The same points and some others measured another way (B), then each row and its match in B:
B:
0: [  39  111   45  -85  -17  219   37   37  -78    7  -34   25  -18 -319
  -72 -109  -20  274 -298   25  -35  214   -9  249 -249  -41  -70 -118
  -54   92   96   45  180   65   19 -132   73 -221 -216  -12  106]
1: [ -35  212   13  177   34 -262   91   34   62 -308   84  -43  146   73
    5   26  -91 -209  372 -157  -94 -257 -132 -206  360    3  158   67
   63  -93 -125  -76 -408   26  109   43  -58  178  151 -310 -123]
2: [ 168   47  226  -76   66 -137    1   84 -226    4  -13   95 -104 -246
 -172  -80 -189  -79   65  131  -58   27 -139   -2 -112   67  131 -125
  -80  166    0   21  -29  104   73 -174   38 -168 -153 -140   42]
3: [  42 -197   76  453  158  106  348 -141 -137   29 -231 -240   81 -125
  -60 -509 -148  -56 -298   24  109 -205  351  -68  -13 -103   41  106
   90  166  153  -21  217 -177  281  206 -111 -265   94   44   11]
4: [ 244 -132  294 -166  225  102  260 -163 -658  111   19  -19 -109 -328
 -500 -137 -292 -118 -113  146   47 -144  -32   35 -275  -15  245   95
 -150  139  120  -17  138  262  104   45  255 -209  -55 -169  111]
5: [ 113 -244 -207  394  -95  338  229  -62 -169  -74 -124 -154  119  194
 -179  -92  -23   76  -75   14  152 -280  -32 -118   27 -184  111  102
   92  -82  188   95  104  117   27  326  197   -3   93  -88   14]
6: [  75  266   63 -246 -121  -98 -300  258  115  -20    7  184    1  -69
  133  193   81  157   97   -9  -94  297 -243   90  -38  170  -12 -156
  -58   29  -73   65 -192  136  -13 -311  -75  -62 -219  -98  -75]
7: [ 140  -72  -34 -163    0  403  104  -98 -377   92  -18  -52   94   -3
 -254  103   29  202 -212  -26  118  -17  -62  112 -208  -40  106  183
  -69  -89  163   53   96  324    9  139  249  -74  -18  -92   -1]
8: [   5  131    6  -56  -46  206  -52   89   65   47  -98   15   44 -210
   99 -106   79  320 -324  -24  -13  286   61  236 -194   15 -124  -91
  -14   77   78   52  141    7   57 -147  -55 -230 -196   56   26]
9: [ 109  -39  311  181  246 -374   80   -9 -125   84 -182  -98   75  -10
   63 -320 -163 -342   86   10   43 -167  235 -271  174  189  186  156
   29  196  -51  -79 -173 -108  371   -6 -319 -181  130  -61 -198]
10: [   0  446  122 -428   50 -147  -36   27 -164 -259  305  124   66 -177
 -187  339  -79  -30  331 -176 -192    2 -355   73  101   68  169   48
 -126 -149 -161  -94 -440  320  -45 -170  156  186  -23 -420  -47]
11: [ 101 -211 -211  376 -137  430  247  -30 -156 -107 -100 -100   17  -24
 -234 -150  -68  209 -199   86   87 -158  -81   42 -131 -258   25  -74
   62  -11  222  128  267   80  -54  219  285  -94  -66  -59  163]
12: [ -58  348  -50 -112  -93 -119 -238  186  272 -125   22   58  197  131
  284  201  173  119  156 -205  -76  161 -111   -3  211  156  -16   31
   31 -110 -122   -9 -367   70   66 -159 -189   84  -10 -137 -210]
13: [-154  429    7 -117   47 -260 -172   84  318 -130   13  -58  367  256
  412  169  220  -20  200 -381  -53   56   95 -112  419  237   30  285
   68 -180 -202 -122 -567    9  234  -52 -387  161  210 -157 -388]
14: [  71  282  149 -349  -24 -153 -326  215   76   85  -24  153   59  -28
  200  177  112  114   48  -61  -60  327 -112   70  -26  270    7  -25
  -74   33  -99   23 -239  139   87 -310 -188  -94 -157  -64 -172]
15: [ -78  318 -140   74  -92  -88   65   56   97 -432  206    1  164   72
  -54  228  -29  -39  401 -218 -144 -209 -314  -90  335  -87  119   15
   46 -229 -117  -52 -440  147  -58   47  118  299  102 -396  -57]
16: [ 145 -133  143 -139  205  251  192 -208 -471  224 -100 -152  150   14
 -217  -76  -21   16 -267  -58  175 -105  201    0 -141   61  172  372
  -63  -12  148  -28   63  238  215  208   54 -156  122  -43 -115]
17: [ 148 -270  -19  346   77  201  330 -154 -344  -16 -125 -190   80   66
 -272 -222 -148  -99  -82   41  148 -351   83 -159   12 -132  187  176
   51   12  166   25  104   92  141  320  150  -77  141 -105    5]
18: [  61  -31  303  273  270 -411   94  -17  -35   92 -236 -154  130   48
  178 -401 -122 -363   52  -39   65 -182  360 -304  250  208  161  212
   74  196  -65 -102 -195 -202  450   31 -445 -191  199   -9 -263]
19: [ 152   51  226  -37   66 -182  -25  103 -170    9  -35   87  -89 -215
 -109 -106 -173 -100   76  114  -60   34 -102  -34  -68   99  121 -121
  -61  172  -19   17  -53   63  103 -181  -26 -170 -135 -118   15]
20: [  23  -94  -54  449  -20  165  237   -1   24 -102 -161 -122   17 -172
  -37 -376 -104  107 -234   56   20  -80  124   29  -54 -169  -46 -115
   94  133  139   51  227 -152  107   80   -4 -207  -61   13  106]
21: [ 182 -367  -39  420   61  262  362 -160 -393   12 -162 -198   50   79
 -318 -260 -171  -95 -106   94  178 -390   80 -176  -28 -169  204  158
   57   34  214   54  182   89  126  364  191 -110  136  -85   43]
22: [  96  292  225 -363   43 -244 -210  157  -83   -7   74  169    0 -137
    3  177  -42  -33  197  -30 -110  173 -215   18    1  220  116  -38
 -109   41 -123  -21 -298  195   62 -294  -67  -34 -128 -200 -103]
23: [  96  102   65 -169   -6  109  -42   47 -146   32  -14   44   45  -95
  -74   66   12  131  -80  -17    2  113  -86   96 -113   59   53   21
  -63   10   38   29  -34  178   38  -81   55  -99 -100  -90  -25]
24: [   7  116 -113 -117  -68  277  -41   10  -13   17  -35  -53  220  131
   66  149  182  256 -145 -170   65   95   -3   92   -8   37   -6  179
    7 -148   61   32  -89  192   44   66   16    5   17  -56 -129]
25: [  82  276   75 -300 -121  -77 -331  270   96   10    6  207  -15  -94
  128  208   88  184   72    3  -98  337 -257  117  -82  181  -14 -172
  -75   45  -71   75 -169  156  -23 -345  -64  -84 -253  -89  -72]
26: [  56  -59   14 -122  136  337  120 -188 -271  211 -134 -200  290  174
  -20  -10  143  141 -323 -187  203  -33  281   27  -53   77   86  457
   -6 -107  133  -32    4  199  226  247  -49 -100  179   17 -210]
27: [ -15  176   41  246   36 -271  153   39   13 -362  106  -19   55  -66
  -93  -55 -192 -226  374  -76 -130 -276 -183 -179  300  -61  163  -50
   52  -23 -106  -65 -324   -4   68   11   14  134   88 -334  -16]
28: [ -65  271  -13   45  -48 -207 -223  183  348  -57 -102   -9  239  209
  411   47  188   42  115 -206  -26  126   58 -104  282  203  -26   84
   86  -47 -122  -14 -356  -66  191 -115 -363   20   61  -44 -289]
29: [ 189 -110   99 -248  109  346  153 -156 -528  171  -18  -57   54  -84
 -339   41  -49  109 -234    8  126  -39    2  101 -260    2  164  235
 -114  -27  163   23  115  340   68  134  241 -135   -8  -92    1]
30: [  61   73    3 -196   26  226  -13  -39 -177   92  -34  -45  169   58
  -27  107  107  170 -162 -124   81   73   33   79  -69   76   59  219
  -39  -89   66   10  -60  224   92   55   21  -58   24  -62 -126]
31: [   6  119  -64 -126  -27  243  -37    5  -18   50  -57  -58  205   79
   81   86  167  241 -188 -160   64  119   48  103  -32   55  -10  179
    1  -99   58   21  -58  151   79   40  -28  -45    6  -30 -131]
32: [ -15  418   62 -330  -10 -121  -68   73  -61 -267  258  125   65 -151
 -110  305  -37   22  291 -160 -182   32 -344   76  103   48  114  -13
  -86 -139 -141  -65 -391  261  -62 -172  127  168  -54 -362  -36]
33: [  76  148   82 -236   11   87  -45   37 -163   12   33   50   48 -118
  -90  101    7  120  -45  -41  -18  117 -116  108 -108   66   68   33
  -77   -8   15   14  -79  207   31 -100   65  -69  -94 -130  -33]
34: [  99 -193 -237  305 -136  462  209  -47 -164  -74  -94 -117   85   82
 -198  -61    3  224 -189   25  121 -156  -73   25  -91 -216   38   24
   58  -80  213  120  205  138  -45  262  264  -38   -9  -65   95]
35: [  37  332  384 -422  247 -419 -233   79  -31  169  -43   49  155  -39
  243   41   47 -161   85 -164  -40  203  155  -61  119  412  117  235
  -83   87 -184 -129 -409   66  337 -265 -422 -122   45  -79 -343]
36: [  43   89  -42  254 -138 -157 -163  248  273  -96 -142   45   58  108
  244  -63   45   28  134    6  -32   62  -85 -121  164   79  -10 -155
   90   67  -40   76 -154  -91   86 -126 -200  -55  -75  -39 -109]
37: [ -16  137   47  102   17 -195 -182  143  260   74 -207  -64  245  242
  411  -73  173   -4    7 -159   55  101  205 -146  238  233   -7  162
   94   20  -73  -13 -260 -103  279  -55 -427  -82   97   43 -323]
38: [ -62  221  -29  202    4 -222   49   56  154 -274   35  -69  193  132
  118   14  -16 -141  303 -189  -71 -196  -60 -191  373   26  106   93
   85 -105 -119  -67 -397  -17  134   49 -134  158  165 -247 -167]
39: [  78  -83  -13  345   -3  -16  128   29  -38  -91 -121  -85   63   57
  -29 -184  -89  -75   49   23   43 -188   18 -156  117  -48   97    5
   75   52   52   35  -38  -31  128  107  -31  -62   57  -95  -37]
40: [  34  -83 -155  324  -60  197  162  -24  -20 -101 -107 -138  154  138
  -26 -104   16   75  -57  -62   85 -177   30  -87   96 -105   54   88
   95  -64  104   44    6   26   77  207   43   -5   92  -75  -45]
41: [  19   92  -12 -104  -17  333   81  -21 -106   12  -27  -23   48 -247
  -87  -65   29  318 -341  -40    2  173   26  260 -234  -71  -65  -15
  -43   19  124   39  176  111   15  -33  109 -176 -156  -17   85]
42: [  38  228   -2 -125 -119  -49 -256  226  176  -11  -51  113   72   16
  202  127  120  180   31  -54  -49  254 -137   61   15  144  -38  -95
   -5    3  -51   59 -167   76   30 -224 -124  -63 -153  -49 -112]
43: [  10  144  244  193  183 -455   67   45   35 -119  -61  -57   85  -47
  106 -234 -155 -328  237  -70  -67 -171  113 -242  291  143  150   69
   43  125 -135 -104 -316 -137  297  -66 -304  -55  127 -168 -170]
44: [  -9  205  142   28   82 -288  -89   99  135  -37  -78  -23  158   54
  236  -68   23 -113  130 -130  -37   24   94 -135  229  192   64   94
   37   42 -114  -58 -308  -59  240 -111 -315  -43   69  -89 -228]
45: [  88    6   61  309  -47 -220  -36  185  117  -87 -140   24  -15  -26
   97 -199  -99  -95  133   83  -33  -36  -53 -155  115   44   47 -167
   64  157  -22   52  -84 -117  122 -109 -154 -123  -71  -67  -36]
46: [ 173 -273  137  291  199   54  373 -191 -451   27 -119 -183   35  -29
 -326 -304 -240 -236  -41   75  132 -388  133 -201   12  -78  253  201
   12   91  135  -22   72   74  217  280   97 -130  164 -129   -7]
47: [ -36  158   65  264  133 -269  288  -83  -87 -367  121 -116  126  -37
 -154  -98 -220 -314  364 -143 -100 -414  -77 -227  361  -79  219  113
   56  -70 -102 -126 -364    6  142  136   11  169  220 -369  -57]
48: [ -16  -21 -103  309  -42  262  211  -24   24 -106 -108 -123   76 -143
  -26 -252  -26  201 -270  -24   23  -28  104   99  -61 -163  -62  -48
   67   42  136   43  186  -71   71  102   43 -145  -50   -7   86]
49: [   1   16 -197   68 -126  491   99  -14  -19  -30  -68  -75  124  -61
  -42  -27  117  403 -361  -72   58  110    9  229 -176 -148  -97   12
   27  -76  178   86  205  112  -28   95  153 -109  -99    8   71]
50: [ -37  315 -104    8 -138  -78  -53  144  136 -345  156   78   79  -21
   -1  204   -5   59  308 -126 -155  -31 -339   -3  194  -42   53 -114
   15 -135 -103    2 -324  125  -86  -96   97  181  -43 -308  -10]
51: [ -32  173    4  -28   11  -15 -149   82  187   80 -151  -66  264  186
  335    7  209  120 -100 -197   58  151  184  -22  136  192  -27  200
   56  -47  -31  -13 -203   -5  224  -31 -313  -70   74   31 -277]
52: [  -5 -131   -8  442   96  142  285 -104  -14   -4 -224 -235  148  -36
   46 -425  -48   23 -285  -49  111 -154  331  -56   46  -95   -4  123
  120   96  131  -14  157 -171  256  209 -142 -204  107   55  -38]
53: [   1  257   -9 -152  -93  -38 -250  198  199   -7  -48   81  135   67
  250  144  164  181   15 -122  -39  248  -83   51   59  165  -40  -10
    1  -35  -62   35 -211   76   63 -190 -173  -37  -92  -47 -168]
54: [ -26  323  -32 -143 -141 -119 -350  271  335  -28  -54  106  168  141
  373  193  218  183   90 -148  -60  294 -105   19  138  214  -65  -37
   27  -52 -110   41 -303   40   71 -240 -258    4  -93  -45 -225]
55: [ 172  -48  -15 -200  -39  387   81  -52 -396   52   32   20   -2 -115
 -330  130  -32  222 -172   46   61   30 -186  155 -273  -67  108   49
 -104  -54  158   80  127  346  -72   58  338  -84 -123 -125   87]
56: [ 105 -261   86  373  219   73  370 -227 -327   54 -185 -276  165  112
 -160 -343 -141 -218 -108  -33  180 -403  304 -244  115  -47  214  332
   76   40  131  -51   30   -8  309  364  -51 -110  271  -61 -114]
57: [ -39  135 -148   74 -162  287  -63  128  209  -42 -107   -2   94  -93
  174  -54  151  398 -302  -69   -8  261   18  221 -117  -50 -171 -117
   44    3   88   91  130  -19    6  -89  -36 -151 -177   53   19]
58: [ -22  110  190 -213  260  164  151 -189 -209  185  -99 -178  229 -133
   36 -173   68  113 -408 -198   92   93  392  143 -103  116   24  375
  -43   18   66 -112   18   66  305   74 -178 -212  107   33 -167]
59: [   7 -132  -66  460   17  224  298  -73  -23  -72 -176 -189   80 -115
  -42 -398  -81  101 -286   10   72 -135  207   14  -34 -181  -30   -2
  102   94  159   26  236 -140  151  179  -12 -194   16   26   75]
60: [-107  323 -142   79  -98 -114  -70  112  276 -296   74  -24  255  199
  204  190  121   32  284 -267  -84  -64 -142  -98  360   38   36   87
   86 -207 -126  -39 -440   56   48    9 -106  227  123 -245 -192]
61: [  92 -193 -127  354  -28  235  225  -66 -157  -58 -131 -159  125  147
 -130 -136  -36   22  -70   -3  127 -255   31 -124   56 -128  111  122
   83  -47  147   56   63   72   89  278  108  -30  107  -84  -19]
62: [  -1  264   14 -201  -64  -48 -279  180  196   49  -70   61  183  124
  302  159  213  174   -6 -159  -11  265  -12   39   76  220  -36   74
    3  -49  -68   18 -249   81  112 -175 -235  -36  -50  -27 -233]
63: [  14 -102 -214  222  -75  448  173  -84  -60  -11 -132 -177  211  132
  -24  -75  117  270 -300 -106  148  -72  119   58  -39 -136  -12  177
   81 -115  188   63  133   84   65  268   93  -57   74    3  -32]
64: [ 109  -27  -48 -165   -6  371   68  -78 -292   91  -22  -55  129   43
 -174  124   73  213 -200  -68  108   12  -34  106 -155  -13   83  200
  -52 -107  135   45   40  293   28  128  183  -53    1  -77  -41]
65: [ 127 -264 -181  362  -66  390  253  -95 -228  -31 -132 -167  109  152
 -209 -121  -26   97 -148   26  168 -258   11  -75  -30 -180  102  126
   77  -64  209   94  164  124   41  329  213  -44   85  -66   28]
66: [ -81   67 -142  326  -96  184   44   77  282  -70 -187 -110  152  -23
  246 -243  115  265 -284  -87   23  112  178   89   26  -68 -157  -55
  122   37   82   52  108 -177  121   21 -169 -158  -54   83  -28]
67: [ 108   20  131 -232  110  316  165 -123 -395  101    1  -34   10 -302
 -280  -62  -77  193 -337    8   34   88   40  234 -313  -39   56   87
 -113   54  143    0  188  223   59    7  188 -210 -111  -67   87]
68: [  -2  136   20  260  -39 -275  -88  180  247 -136 -106   -6  113  107
  242  -96    9 -100  203  -62  -47  -38  -13 -186  269  101   38  -58
   96   49  -93    5 -262 -118  163  -83 -257  -14   34 -101 -159]
69: [  40  -10 -169   62  -77  360  121  -61 -137  -65  -16  -96  168  104
 -124   83   72  204 -115 -105   84  -87  -67   48  -17 -103   58  148
   24 -155  120   47    3  206   -7  198  184   34   47 -116  -23]
70: [  67  -10 -118  -69  -78  467   83  -40 -173   34  -39  -43   93  -66
 -132   39   79  348 -318  -37   74   99  -30  211 -224  -95  -22   56
  -28  -69  171   81  179  203  -30   86  202 -109 -102  -22   54]
71: [ -62  420  320 -412  295 -365  -76  -60  -61   20   71  -43  276    2
  175  101   50 -188  144 -326  -60   46  181  -72  255  329  155  401
  -67  -62 -206 -206 -534  109  338 -110 -356   36  206 -200 -364]

[  56 -127  -89  -54   34  -21   53   73  -83  128   38   66 -135   47
  114  -17    9    0  -43   82  -79  -32  -31   50  -37  -17  -64   42
  -42  -67] => 44
[  21  -97 -142   75  -23 -138   16  -37 -128 -106  -37   21   79  -48
  126   16   41 -112  117   20  -36   56   98  -27   58   59  158  -85
  160  -94] => 69
[ 123 -329  102   51  159   26   40  378 -104  295  -94  193 -237  201
  441 -123  -29   18 -152  323 -312 -150  -46  186   12   27 -105  133
  -42   83] => 58
[  40 -147 -115 -294  -92   55  161  236 -101  279  110   32 -424   39
   37  -56  -35   50 -172  104  -63  -47 -142   50 -194  -99 -286  177
 -263 -136] => 18
[-105  186 -157   -6  -25 -123 -112 -250   29 -106   56 -104  157 -122
 -207  106  102  -47   52 -134  156   41   78 -123   46   36   49 -105
   75 -151] => 11
[  64  -66 -258  -32    3  -31   66 -190 -132  -84  175   73    5  -36
  -40   52   23  -29  101 -115   87   57  -28   -3  -46  -24   58  -47
   12 -146] => 5
[ -27  -13    9  172  110 -101 -158  -25   -6  -59  -69   33  159   11
  116    8   83  -56    8   54  -35  -41  105   -8  133  117  102  -60
  161   -3] => 70
[  98  -47 -199   73  114 -167  118 -249  -86  139  -49   37  102   -3
  100  105  -29  -50  171   11 -119   62   32   63   56  -83  187 -189
  158  -56] => 60
[ 146 -155 -168   51   99 -137  192  -70 -144  162   -7  132  -45   47
  216   48  -85  -40  103   31 -152   47  -34  102  -31  -85  134  -89
   87  -71] => 28
[  39 -138   38  140  131  -72  -62  123  -51   65  -78  105   15   83
  257  -36   31  -34  -39  149 -147  -69   48   68   82   78   42    2
   93   25] => 30
[ 283 -383 -211   27  204   71  211  -31 -229  204  146  297 -164  182
  320  -29  -82   47   64  110 -195  -33 -134  241  -52  -97   41   13
  -43   11] => 37
[  38  -94 -218  -97    3   49  -20 -141  -83    7   96  -14  -10   -8
  -54   25   96    2   53   47   13  -12   30   20   38   -8  -37  -20
  -34  -65] => 1
[-132  -29  167   90   30   26 -322  283   40 -132  -20   22   11   39
   93 -107  163  -18 -200  115   34 -152   88  -58   97  235 -124  153
    2   10] => 67
[ -33   95 -197  -29  -22 -127   -5 -217  -30  -37   52  -57   77  -96
 -130   92   50  -50   81 -106   91   66   39  -70    7  -18   66 -101
   65 -153] => 36
[ -45  -82   30  109   44   21 -208  136  -54 -204   87  116   34   32
  103  -74  111  -34  -95    0   87  -80   40  -35   41  195  -23  102
   28  -42] => 23
[-316  424  242   75   15 -328 -294   44  301  233 -401 -334  202 -122
 -117  112  128  -63 -142  138  -88  -68  217 -175  196   89  -41 -138
  179  -28] => 33
[   7 -119   16  164  117   33 -196   89  -66 -185  101  174   71   75
  150  -66   99  -18  -71    9   53  -90   28   15   64  180   21   77
   48   -4] => 41
[  10    5  -56  153  121 -204  -22 -139   -6  104 -174  -28  185  -14
  135   85   27  -76  112   95 -143   17  125   22  151   11  186 -186
  229   -2] => 54
[-273   65  186  -97 -135  140 -443  410   87 -262  105  -68 -117  -25
 -127 -159  251    8 -358   58  225 -193   71 -177   20  308 -357  313
 -181  -75] => 4
[ 117 -105 -166   77  125 -130  115 -149  -96  157  -44   76   51   35
  165   71  -33  -43  127   58 -148   37   18   91   48  -69  156 -141
  135  -34] => 63
[   0  157   58   66  202 -348  116 -107  141  645 -417 -146   61   25
  161  169  -79  -23   24  253 -397  -11   77   88  123 -182   90 -264
  192   32] => 51
[-153  117  136  163  121  -32 -374   37  114 -117  -40  -19  197   13
  -15  -13  183   -7 -134   46   67 -133  117  -70  167  212  -35   26
   90   24] => 55
[-138    6   18  -54  -16  174 -368  114   32 -237  186    1  -11    8
 -142  -91  231   38 -197    8  211 -155   39  -89   57  222 -236  195
 -135  -43] => 19
[ -19   41  -83  142  102 -180  -86 -211    9   33 -164  -78  255  -38
   61   96   86  -76  138   89 -107   16  164   -5  194   32  191 -207
  239    3] => 57
[-121   72   -3 -275 -124  -39   -2  200   53  292  -44 -157 -287  -41
 -107   -7   46   27 -208  134  -43  -70  -28  -59  -87  -53 -304  113
 -193 -123] => 9
[  74  -93 -189 -153   -6  -44  164  -30  -96  232   47   19 -188    7
   32   37  -36    5    4   55  -83   18  -63   53  -82 -115  -67   -6
  -80 -112] => 52
[ -98   86 -145 -193 -150  -64    1    6  -30    2   90  -99 -136 -112
 -177   35   55  -25  -66  -79  128   22   -7 -116 -100  -11 -130   47
  -94 -203] => 21
[  56 -107  -59  165   86 -102  -11   27 -117 -115   61  173   46   27
  193  -14   -7  -65   25  -52    5    9    4   19   -5   89  135  -14
  115  -73] => 53
[  23  -24  -76  170  123 -134  -61 -129  -43  -27  -56   55  179    5
  118   49   47  -61   91   24  -58    1   87   16  119   55  173 -127
  186  -23] => 49
[  95 -152  -25  160  172  -97   -1    5  -70  127 -101  113   67   90
  273    4    3  -36   46  148 -193  -38   52  109  105   26  126  -76
  150   39] => 31
